Below are the code and all the weights of a small trained network. Each question names an input and a target symbol and asks about switching units off, where a switched-off unit gives its printed mean instead of its output.

import numpy as np


def w(rows, s, z=0):
    codes = np.array(rows[::2]) - 128.0
    scale = np.full(codes.shape[1], s)
    scale[-1] = z or s
    return codes * scale


def f(y):
    return np.maximum(y, 0)


def softmax(a):
    e = np.exp(a - a.max(-1, keepdims=True))
    return e / e.sum(-1, keepdims=True)


def log_softmax(a):
    a = a - a.max(-1, keepdims=True)
    return a - np.log(np.exp(a).sum(-1, keepdims=True))


def net(x, mask):
    ids = ['γεζλξσψ'.index(c) for c in x.split()]
    T = len(ids)
    res = E[ids] + P[:T]
    q, k, v = (res @ M[0].T for M in (Q, K, V))
    z = softmax(np.where(np.tri(T) > 0, q @ k.T / 3**0.5, -1e9)) @ v
    res = res + np.where(mask[0], z, O[0][:, -1]) @ O[0][:, :-1]
    y = f(res @ A[0][:, :-1].T + A[0][:, -1])
    res = res + np.where(mask[1:17], y, B[0][:, -1]) @ B[0][:, :-1]
    return log_softmax(res[-1] @ U[:, :-1].T + U[:, -1])


Q, K, V, O, A, B = {}, {}, {}, {}, {}, {}
E = w([
[97,136,179,240,123,55,124,76],'γ',
[140,183,223,149,233,132,87,83],'ε',
[67,81,155,200,133,200,137,111],'ζ',
[95,17,101,165,123,86,189,247],'λ',
[37,34,53,139,154,232,200,170],'ξ',
[124,136,83,108,201,72,209,208],'σ',
[65,116,21,169,239,103,173,46],'ψ',
],0.014)
P = w([
[127,144,106,97,118,89,138,63],'0',
[150,146,143,154,171,164,157,147],'1',
[54,135,127,126,189,122,103,133],'2',
[71,154,89,123,138,126,33,165],'3',
[159,237,94,181,87,135,121,206],'4',
[214,139,131,180,161,150,223,182],'5',
[101,87,160,81,223,87,144,75],'6',
[158,106,100,195,124,85,68,92],'7',
[62,229,59,113,102,81,104,78],'8',
[60,80,170,166,195,113,136,95],'9',
[82,161,172,198,189,119,249,150],'10',
],0.013)
Q[0] = w([
[180,21,217,54,128,119,249,32],'H1',
[151,241,134,164,89,171,254,144],'H1',
[3,107,202,196,233,102,243,121],'H1',
],0.0083)
K[0] = w([
[178,180,38,137,80,157,39,160],'H1',
[2,165,133,45,84,98,61,136],'H1',
[221,107,84,55,38,127,89,68],'H1',
],0.0081)
V[0] = w([
[129,139,45,93,184,11,134,153],'H1',
[107,44,97,84,156,177,141,165],'H1',
[134,124,97,214,30,85,173,122],'H1',
],0.012)
O[0] = w([
[188,65,123,116,196,148,56,190,131],'H1',
[6,113,145,117,208,73,140,165,3],'H1',
[67,210,55,89,86,74,92,179,243],'H1',
],0.013,0.0033)
A[0] = w([
[90,183,224,143,53,153,87,101,107],'N1',
[62,141,84,181,172,154,145,145,105],'N2',
[139,171,84,202,167,88,141,100,135],'N3',
[141,94,2,154,84,111,160,36,63],'N4',
[136,85,113,28,43,206,156,141,96],'N5',
[156,168,128,131,207,90,87,104,73],'N6',
[149,163,238,49,139,103,103,139,212],'N7',
[183,179,36,148,47,116,99,196,199],'N8',
[123,148,210,199,152,159,60,140,146],'N9',
[112,63,133,163,177,131,46,89,128],'N10',
[158,84,75,199,107,134,77,117,122],'N11',
[112,127,147,122,106,109,190,71,44],'N12',
[155,205,180,175,122,81,113,89,101],'N13',
[161,15,98,111,109,45,179,120,138],'N14',
[100,200,114,98,125,218,140,118,175],'N15',
[56,65,238,77,201,140,156,52,254],'N16',
],0.0078,0.0051)
B[0] = w([
[162,166,148,127,3,121,167,146,210],'N1',
[129,100,175,50,110,32,72,108,237],'N2',
[157,98,68,117,157,222,140,163,229],'N3',
[108,116,130,166,142,228,123,136,207],'N4',
[66,182,194,197,73,78,154,175,148],'N5',
[89,126,185,128,109,143,141,56,169],'N6',
[80,75,41,138,66,167,166,136,153],'N7',
[15,100,179,47,220,144,108,65,253],'N8',
[75,86,72,81,157,51,122,109,222],'N9',
[188,159,125,129,66,85,166,160,207],'N10',
[124,145,168,63,89,136,63,208,214],'N11',
[193,69,138,185,133,64,65,230,168],'N12',
[135,60,87,118,68,174,159,68,209],'N13',
[82,161,192,192,139,162,95,100,158],'N14',
[194,71,82,166,69,130,143,211,206],'N15',
[176,141,130,241,77,82,128,143,254],'N16',
],0.0059,0.0085)
U = w([
[199,87,134,95,115,87,106,140,2],'γ',
[177,151,137,116,146,82,118,171,202],'ε',
[152,115,64,178,161,116,85,162,33],'ζ',
[117,131,175,70,108,180,119,123,134],'λ',
[166,170,182,187,80,157,108,147,203],'ξ',
[75,112,254,138,153,105,142,107,8],'σ',
[89,110,105,167,97,124,191,154,202],'ψ',
],0.0072,0.0025)

Each question gives the input, a string of symbols that net reads in full, and the target symbol t.
The units are the heads (3 rows each of Q, K, V and O) and the neurons (one row each of A and B). Each row of codes is followed by its name. A weight is (code - 128) times the scale printed after its matrix; where a second scale follows, it is the last column's (O, A, B and U).
mask holds one flag per unit, heads first, then neurons. A switched-off unit (its flag False) gives its mean, the last column of its rows in O or B, instead of its output. The means were averaged over made-up inputs and are rounded, as every weight is.
A unit's drop is (log p(t) with every unit on - log p(t) with that unit switched off) / (log p(t) with every unit on - log p(t) with every unit switched off).
The circuit of an input: a set's keep is (log p(t) with only the set's units on - log p(t) with every unit switched off) / (log p(t) with every unit on - log p(t) with every unit switched off). Starting from the 12 units with the biggest drops (on a tie, the unit counted first), units are removed one at a time, each time the one whose removal leaves the highest keep (on an exact tie, the one counted first), for as long as the keep stays at least 0.8.
circuit, biggest first: the units of the circuit, biggest drop first
unit that matters most: the unit with the biggest drop
k most important neurons: the k neurons with the biggest drops, biggest first
drop when u is switched off: that unit's drop, to one decimal
input γ ζ γ γ γ λ, target λ: unit that matters most	N8
input ζ ζ γ ζ ζ, target λ: circuit, biggest first	[N8; N16]
input ε ζ ζ, target ξ: circuit, biggest first	[H1; N16]
input γ γ ζ, target λ: circuit, biggest first	[H1; N8]
input ζ γ ζ ε ζ λ, target ξ: circuit, biggest first	[H1; N14]
input ζ ξ ξ ζ γ, target ψ: circuit, biggest first	[H1; N8]
input ψ γ γ ζ σ ψ γ ε γ ε, target γ: 2 most important neurons	[N9; N10]
input ξ γ γ γ ε ζ ε, target ξ: circuit, biggest first	[N16; H1]
input ξ ε ε ζ ψ ζ λ ζ λ, target σ: circuit, biggest first	[N14; H1]
input ε γ γ γ ξ, target λ: circuit, biggest first	[N8; H1]
input ζ ζ ζ γ, target ψ: circuit, biggest first	[H1; N13]
input γ ζ ξ, target λ: circuit, biggest first	[H1; N8]
input γ ζ ζ ξ ψ, target λ: circuit, biggest first	[N8; H1; N16]
input ψ ζ ξ, target ζ: most important neuron	[N1]
input λ ζ γ, target ε: circuit, biggest first	[H1; N10]
input ξ ε ε, target σ: 2 most important neurons	[N6; N2]
input γ ξ γ ζ ε ε ε, target ξ: 2 most important neurons	[N8; N2]
input ψ ε γ, target γ: 2 most important neurons	[N10; N9]
input ε ξ λ ζ ε λ, target ξ: 3 most important neurons	[N14; N8; N9]
input ψ ψ σ ζ ε, target ζ: 2 most important neurons	[N7; N9]
input ψ σ ζ ψ σ ψ ζ, target ζ: drop when N10 is switched off	-0.3
input ζ ψ ψ λ ε ζ γ, target ξ: drop when N6 is switched off	0.0
input ζ ζ ζ γ ζ ζ ζ ζ, target ψ: drop when N9 is switched off	-0.1
